Below is a small trained network, with its code and all its weights. Each question gives an input and a class and asks what happens when units are switched off, that is, made to give their printed mean instead of their output.

import numpy as np


def w(rows, s, z=0):
    codes = np.array(rows[::2]) - 128.0
    scale = np.full(codes.shape[1], s)
    scale[-1] = z or s
    return codes * scale


def f(y):
    return np.maximum(y, 0)


def log_softmax(a):
    a = a - a.max(-1, keepdims=True)
    return a - np.log(np.exp(a).sum(-1, keepdims=True))


def net(x, mask):
    res = np.array(x, float).reshape(1, 8) / 4 @ E
    y = f(res @ A[0][:, :-1].T + A[0][:, -1])
    res = res + np.where(mask, y, B[0][:, -1]) @ B[0][:, :-1]
    return log_softmax(res[-1] @ U[:, :-1].T + U[:, -1])


A, B = {}, {}
E = w([
[103,131,19,228,100,40,233,225,116,55,96,99],'x0',
[135,84,113,154,3,33,189,114,162,185,178,74],'x1',
[25,195,126,213,223,4,151,89,159,96,34,164],'x2',
[125,140,133,38,195,148,193,48,126,56,158,180],'x3',
[209,77,123,97,126,63,96,96,159,122,181,79],'x4',
[169,204,130,85,178,147,123,196,141,163,66,161],'x5',
[107,106,132,225,240,31,31,100,136,96,116,178],'x6',
[103,169,127,120,126,76,131,174,53,189,72,176],'x7',
],0.0076)
A[0] = w([
[113,182,195,143,113,77,33,117,65,162,99,128,153],'N1',
[90,106,48,155,108,70,187,175,128,108,138,75,137],'N2',
[120,168,127,158,195,157,138,189,91,153,47,168,6],'N3',
[129,230,141,48,161,104,153,163,119,55,112,178,116],'N4',
[164,161,82,222,124,94,133,126,159,140,107,114,255],'N5',
[156,123,159,79,143,129,145,65,166,98,110,140,195],'N6',
[173,110,117,59,181,116,130,94,100,76,170,89,135],'N7',
[173,110,114,95,1,151,156,150,122,171,149,95,195],'N8',
[116,127,91,57,120,137,148,175,140,172,90,180,91],'N9',
[93,130,167,161,153,125,127,183,88,119,117,214,49],'N10',
],0.0097,0.0021)
B[0] = w([
[95,119,81,198,135,138,199,171,125,131,99,134,193],'N1',
[100,116,159,189,132,42,223,121,139,62,4,164,220],'N2',
[164,111,191,33,34,127,124,174,72,152,129,47,214],'N3',
[175,126,151,78,133,143,74,57,119,206,237,109,204],'N4',
[55,130,165,197,97,63,163,100,120,89,122,129,206],'N5',
[2,127,88,111,177,170,82,115,137,157,129,219,177],'N6',
[59,127,160,83,153,161,92,91,148,93,153,181,186],'N7',
[174,146,127,103,56,97,109,205,24,197,71,12,253],'N8',
[173,128,177,111,82,175,83,123,152,189,128,92,175],'N9',
[206,102,123,188,111,100,136,114,113,197,117,83,184],'N10',
],0.008,0.015)
U = w([
[201,128,145,96,64,92,114,212,122,202,104,26,19],'0',
[78,131,180,193,89,2,169,153,184,89,66,181,255],'1',
[126,129,146,67,165,157,110,96,232,73,125,206,109],'2',
],0.0084,0.00097)

Each question gives the input, the list of numbers given to net, and the class t.
The units are the neurons (one row each of A and B). Each row of codes is followed by its name. A weight is (code - 128) times the scale printed after its matrix; where a second scale follows, it is the last column's (A, B and U).
mask holds one flag per neuron, in row order. A switched-off neuron (its flag False) gives its mean, the last column of its row in B, instead of its output. The means were averaged over made-up inputs and are rounded, as every weight is.
A unit's drop is (log p(t) with every unit on - log p(t) with that unit switched off) / (log p(t) with every unit on - log p(t) with every unit switched off).
The circuit of an input: a set's keep is (log p(t) with only the set's units on - log p(t) with every unit switched off) / (log p(t) with every unit on - log p(t) with every unit switched off). Starting from all 10 units, units are removed one at a time, each time the one whose removal leaves the highest keep (on an exact tie, the one counted first), for as long as the keep stays at least 0.8.
units of the circuit, in order: the units of the circuit, biggest drop first
most important unit: the unit with the biggest drop
k most important neurons: the k neurons with the biggest drops, biggest first
drop of u: that unit's drop, to one decimal
input [-6,3,4,-1,0,-6,-1,-3], class 1: most important unit => N4
input [-8,0,6,-3,8,1,0,8], class 1: 2 most important neurons => N8; N1
input [-3,1,-2,-4,6,7,4,-2], class 1: units of the circuit, in order => N8; N3
input [-6,-3,-7,7,6,5,-5,-4], class 2: 2 most important neurons => N7; N6
input [7,-5,7,6,8,4,-2,-3], class 2: units of the circuit, in order => N4; N8
input [-1,-6,-5,-6,6,-6,8,0], class 1: 4 most important neurons => N8; N4; N1; N3
input [6,-7,5,5,4,0,6,8], class 0: 2 most important neurons => N3; N4
input [0,0,4,-7,-7,-5,-8,-1], class 1: 2 most important neurons => N2; N4
input [-8,-2,8,-8,-2,2,-1,-7], class 1: 3 most important neurons => N8; N1; N4
input [8,3,-4,8,-7,3,4,6], class 0: 2 most important neurons => N4; N3
input [3,1,6,2,5,3,-7,-5], class 1: drop of N9 => 0.0
input [-8,-2,-8,8,-6,-5,-6,-3], class 2: drop of N6 => 1.5
input [2,0,-1,-2,-1,4,0,-7], class 1: drop of N3 => 0.5
input [3,-6,6,0,-7,-8,-7,5], class 0: most important neuron => N3
